Below is a small trained network, with its code and all its weights. Each question gives an input and a class and asks what happens when units are switched off, that is, made to give their printed mean instead of their output.

import numpy as np


def w(rows, s, z=0):
    codes = np.array(rows[::2]) - 128.0
    scale = np.full(codes.shape[1], s)
    scale[-1] = z or s
    return codes * scale


def f(y):
    return y / 2 * (1 + np.tanh(0.7978845608 * (y + 0.044715 * y**3)))


def log_softmax(a):
    a = a - a.max(-1, keepdims=True)
    return a - np.log(np.exp(a).sum(-1, keepdims=True))


def net(x, mask):
    res = np.array(x, float).reshape(1, 3) / 4 @ E
    y = f(res @ A[0][:, :-1].T + A[0][:, -1])
    res = res + np.where(mask, y, B[0][:, -1]) @ B[0][:, :-1]
    return log_softmax(res[-1] @ U[:, :-1].T + U[:, -1])


A, B = {}, {}
E = w([
[47,226,220,118,28,125,50,181,47],'x0',
[126,133,127,132,126,134,137,121,130],'x1',
[203,115,163,19,106,254,199,216,157],'x2',
],0.0066)
A[0] = w([
[137,130,131,132,125,129,123,134,134,80],'n1',
[121,117,125,149,127,136,128,130,126,66],'n2',
[201,113,165,21,102,226,184,251,166,2],'n3',
[49,241,253,115,23,121,58,197,30,190],'n4',
[192,51,44,141,210,122,192,72,197,168],'n5',
[60,138,79,250,148,33,51,15,105,9],'n6',
],0.0049,0.00072)
B[0] = w([
[109,134,124,130,125,131,113,136,117,126],'n1',
[127,146,143,126,129,131,134,131,135,125],'n2',
[38,201,210,30,45,53,214,27,57,230],'n3',
[232,50,26,246,254,206,31,219,223,255],'n4',
[172,89,71,194,172,180,67,187,185,207],'n5',
[53,182,194,36,41,71,201,55,53,217],'n6',
],0.0058,0.0079)
U = w([
[194,59,7,201,174,174,103,207,200,254],'0',
[60,194,254,52,78,86,164,44,53,2],'1',
],0.009,0.00085)

Each question gives the input, the list of numbers given to net, and the class t.
The units are the neurons (one row each of A and B). Each row of codes is followed by its name. A weight is (code - 128) times the scale printed after its matrix; where a second scale follows, it is the last column's (A, B and U).
mask holds one flag per neuron, in row order. A switched-off neuron (its flag False) gives its mean, the last column of its row in B, instead of its output. The means were averaged over made-up inputs and are rounded, as every weight is.
A unit's drop is (log p(t) with every unit on - log p(t) with that unit switched off) / (log p(t) with every unit on - log p(t) with every unit switched off).
most important unit: the unit with the biggest drop
k most important neurons: the k neurons with the biggest drops, biggest first
drop when u is switched off: that unit's drop, to one decimal
input [-5,-5,7], class 1: most important unit => n3
input [7,4,-7], class 0: 2 most important neurons => [n4 n3]
input [3,5,2], class 0: 3 most important neurons => [n6 n3 n4]
input [-7,-8,-8], class 1: 2 most important neurons => [n6 n4]
input [-4,-7,6], class 1: 2 most important neurons => [n3 n4]
input [0,4,-3], class 1: 2 most important neurons => [n4 n5]
input [-1,-7,-3], class 1: 3 most important neurons => [n4 n5 n6]
input [-4,1,7], class 1: 2 most important neurons => [n3 n4]
input [2,1,0], class 0: 2 most important neurons => [n3 n6]
input [8,-1,7], class 0: 2 most important neurons => [n4 n6]
input [-2,0,6], class 1: drop when n3 is switched off => 0.1
input [-2,6,6], class 1: drop when n4 is switched off => 0.1
input [7,6,5], class 0: drop when n4 is switched off => 1.8
input [-1,6,2], class 1: most important neuron => [n4]
